Here is a tiny trained network, its code and every weight. The questions are about switching its units off for an input and a target symbol, where a switched-off unit gives its printed mean instead of its output.

import numpy as np


def w(rows, s, z=0):
    codes = np.array(rows[::2]) - 128.0
    scale = np.full(codes.shape[1], s)
    scale[-1] = z or s
    return codes * scale


def f(y):
    return np.maximum(y, 0)


def softmax(a):
    e = np.exp(a - a.max(-1, keepdims=True))
    return e / e.sum(-1, keepdims=True)


def log_softmax(a):
    a = a - a.max(-1, keepdims=True)
    return a - np.log(np.exp(a).sum(-1, keepdims=True))


def net(x, mask):
    ids = ['αβγδεζηθλμπστψω'.index(c) for c in x.split()]
    T = len(ids)
    res = E[ids] + P[:T]
    u = 0
    for l in range(2):
        r = res
        for j in range(3):
            rows = slice(3 * j, 3 * j + 3)
            q, k, v = (r @ M[l][rows].T for M in (Q, K, V))
            z = softmax(np.where(np.tri(T) > 0, q @ k.T / 3**0.5, -1e9)) @ v
            o = O[l][rows]
            res = res + np.where(mask[u + j], z, o[:, -1]) @ o[:, :-1]
        u += 3
        y = f(res @ A[l][:, :-1].T + A[l][:, -1])
        res = res + np.where(mask[u : u + 8], y, B[l][:, -1]) @ B[l][:, :-1]
        u += 8
    return log_softmax(res[-1] @ U[:, :-1].T + U[:, -1])


Q, K, V, O, A, B = {}, {}, {}, {}, {}, {}
E = w([
[116,72,16],'α',
[158,161,91],'β',
[154,187,44],'γ',
[27,149,42],'δ',
[142,117,110],'ε',
[95,56,77],'ζ',
[73,173,201],'η',
[245,37,212],'θ',
[85,192,37],'λ',
[110,157,184],'μ',
[145,102,171],'π',
[89,226,208],'σ',
[67,141,121],'τ',
[109,141,179],'ψ',
[130,96,36],'ω',
],0.012)
P = w([
[1,34,193],'0',
[199,169,69],'1',
[153,202,63],'2',
[156,159,88],'3',
[142,194,118],'4',
[121,160,156],'5',
[106,162,139],'6',
[76,174,106],'7',
[76,141,64],'8',
[72,155,100],'9',
[81,168,42],'10',
],0.0054)
Q[0] = w([
[206,187,132],'L0H0',
[170,165,124],'L0H0',
[141,145,161],'L0H0',
[152,122,182],'L0H1',
[114,191,139],'L0H1',
[81,68,80],'L0H1',
[101,46,145],'L0H2',
[10,146,164],'L0H2',
[215,121,75],'L0H2',
],0.012)
K[0] = w([
[75,115,212],'L0H0',
[83,132,161],'L0H0',
[117,222,139],'L0H0',
[180,148,70],'L0H1',
[167,81,97],'L0H1',
[139,142,255],'L0H1',
[181,178,154],'L0H2',
[33,205,185],'L0H2',
[229,116,12],'L0H2',
],0.0097)
V[0] = w([
[73,71,172],'L0H0',
[194,194,75],'L0H0',
[164,44,111],'L0H0',
[254,29,72],'L0H1',
[119,127,19],'L0H1',
[47,164,62],'L0H1',
[9,188,175],'L0H2',
[147,45,107],'L0H2',
[91,19,97],'L0H2',
],0.009)
O[0] = w([
[51,75,104,112],'L0H0',
[176,144,149,147],'L0H0',
[154,195,42,108],'L0H0',
[117,137,79,13],'L0H1',
[129,17,51,202],'L0H1',
[129,2,138,254],'L0H1',
[194,24,100,208],'L0H2',
[54,173,73,102],'L0H2',
[72,125,51,153],'L0H2',
],0.0059,0.0039)
A[0] = w([
[62,187,71,113],'L0N0',
[208,58,254,176],'L0N1',
[186,107,174,207],'L0N2',
[44,166,163,129],'L0N3',
[48,117,182,87],'L0N4',
[85,137,159,236],'L0N5',
[117,190,248,96],'L0N6',
[173,65,83,255],'L0N7',
],0.0082,0.0057)
B[0] = w([
[144,141,254,176],'L0N0',
[102,187,121,210],'L0N1',
[109,158,75,178],'L0N2',
[163,132,189,135],'L0N3',
[132,97,175,134],'L0N4',
[142,140,92,180],'L0N5',
[75,159,109,140],'L0N6',
[84,223,94,255],'L0N7',
],0.0091,0.0093)
Q[1] = w([
[54,126,146],'L1H0',
[53,193,85],'L1H0',
[245,68,198],'L1H0',
[77,226,113],'L1H1',
[228,31,149],'L1H1',
[104,183,112],'L1H1',
[131,182,171],'L1H2',
[97,159,172],'L1H2',
[55,141,126],'L1H2',
],0.011)
K[1] = w([
[121,131,166],'L1H0',
[97,59,176],'L1H0',
[194,124,142],'L1H0',
[102,60,136],'L1H1',
[105,255,116],'L1H1',
[136,98,100],'L1H1',
[120,71,88],'L1H2',
[132,73,116],'L1H2',
[102,96,148],'L1H2',
],0.014)
V[1] = w([
[222,155,117],'L1H0',
[165,198,249],'L1H0',
[170,149,96],'L1H0',
[88,193,102],'L1H1',
[91,52,158],'L1H1',
[171,73,214],'L1H1',
[155,172,194],'L1H2',
[132,230,102],'L1H2',
[80,140,143],'L1H2',
],0.012)
O[1] = w([
[79,243,129,4],'L1H0',
[215,182,160,23],'L1H0',
[33,201,158,89],'L1H0',
[122,73,243,202],'L1H1',
[154,35,2,149],'L1H1',
[154,169,22,8],'L1H1',
[164,207,150,84],'L1H2',
[97,173,239,195],'L1H2',
[191,120,164,169],'L1H2',
],0.0067,0.016)
A[1] = w([
[139,205,157,68],'L1N0',
[70,181,184,132],'L1N1',
[57,96,156,231],'L1N2',
[50,63,164,222],'L1N3',
[119,70,255,232],'L1N4',
[86,118,179,83],'L1N5',
[52,50,125,26],'L1N6',
[92,41,93,255],'L1N7',
],0.0069,0.0058)
B[1] = w([
[108,91,176,144],'L1N0',
[204,142,2,160],'L1N1',
[158,148,69,211],'L1N2',
[161,171,105,241],'L1N3',
[63,134,105,252],'L1N4',
[216,126,138,165],'L1N5',
[111,113,183,208],'L1N6',
[135,202,131,234],'L1N7',
],0.0066,0.025)
U = w([
[47,76,238,111],'α',
[122,204,95,120],'β',
[103,224,78,157],'γ',
[149,74,105,112],'δ',
[134,166,116,122],'ε',
[174,66,164,29],'ζ',
[229,66,167,53],'η',
[156,185,157,196],'θ',
[109,150,135,252],'λ',
[184,111,154,83],'μ',
[183,159,93,214],'π',
[216,66,253,86],'σ',
[226,100,87,114],'τ',
[206,129,121,151],'ψ',
[117,152,144,64],'ω',
],0.007,0.0039)

Each question gives the input, a string of symbols that net reads in full, and the target symbol t.
The units are the heads (3 rows each of Q, K, V and O) and the neurons (one row each of A and B). Each row of codes is followed by its name. A weight is (code - 128) times the scale printed after its matrix; where a second scale follows, it is the last column's (O, A, B and U).
mask holds one flag per unit, layer by layer, with each layer's heads first. A switched-off unit (its flag False) gives its mean, the last column of its rows in O or B, instead of its output. The means were averaged over made-up inputs and are rounded, as every weight is.
A unit's drop is (log p(t) with every unit on - log p(t) with that unit switched off) / (log p(t) with every unit on - log p(t) with every unit switched off).
The circuit of an input: a set's keep is (log p(t) with only the set's units on - log p(t) with every unit switched off) / (log p(t) with every unit on - log p(t) with every unit switched off). Starting from the 12 units with the biggest drops (on a tie, the unit counted first), units are removed one at a time, each time the one whose removal leaves the highest keep (on an exact tie, the one counted first), for as long as the keep stays at least 0.8.
circuit, biggest first: the units of the circuit, biggest drop first
unit that matters most: the unit with the biggest drop
k most important neurons of layer l: the k neurons of layer l with the biggest drops, biggest first
input σ ψ α σ θ δ α δ α α ε, target σ: circuit, biggest first => (L0H0, L1H0, L0H1, L1N2)
input α δ α δ π, target α: circuit, biggest first => (L1H1, L0H2)
input γ α α, target γ: circuit, biggest first => (L1H0)
input θ β δ ε, target θ: circuit, biggest first => (L0H1, L1H0, L1H2)
input α α α α σ δ α η π α α, target α: circuit, biggest first => (L0H2, L0N1, L1H1, L1H0)
input α α η α δ α σ γ, target α: 2 most important neurons of layer 0 => (L0N7, L0N1)
input σ σ δ ω σ ω β η γ α α, target σ: circuit, biggest first => (L0H0, L1H0, L0H1, L1N2)
input σ θ τ ε π δ ω δ α ω, target σ: circuit, biggest first => (L1H0, L0H0, L0H1, L1N2)
input σ α σ ω α α γ α σ ψ β, target σ: 3 most important neurons of layer 0 => (L0N1, L0N6, L0N4)
input α β α μ δ τ α σ λ, target α: circuit, biggest first => (L0H2, L1H1)
input α η α δ π θ, target α: circuit, biggest first => (L0H2, L1H1, L0N1)
input α γ θ α α δ, target α: 3 most important neurons of layer 1 => (L1N4, L1N6, L1N1)
input ω α π, target α: circuit, biggest first => (L0H2, L1H1)
input α σ δ α α ω ω β θ α α, target α: circuit, biggest first => (L0H2, L1H1, L1H0)
input δ δ α α τ α, target δ: circuit, biggest first => (L0H1, L1H0, L1H1, L0H2)
input α γ ψ, target α: circuit, biggest first => (L1H1, L0H2)
input θ γ σ σ σ, target θ: unit that matters most => L0H1
input α β ψ ψ θ θ, target α: 2 most important neurons of layer 1 => (L1N4, L1N6)
input σ α γ, target σ: 2 most important neurons of layer 0 => (L0N1, L0N6)
input α α ε, target α: unit that matters most => L0N7
input σ η θ γ γ δ δ σ, target σ: 3 most important neurons of layer 0 => (L0N1, L0N6, L0N4)
input α α δ λ, target α: 2 most important neurons of layer 1 => (L1N6, L1N1)
input σ ψ α α θ α α σ μ, target σ: 4 most important neurons of layer 0 => (L0N1, L0N6, L0N4, L0N7)
input θ ω α ω α α, target θ: 2 most important neurons of layer 0 => (L0N0, L0N3)
input α α σ σ ψ, target α: 2 most important neurons of layer 0 => (L0N1, L0N7)
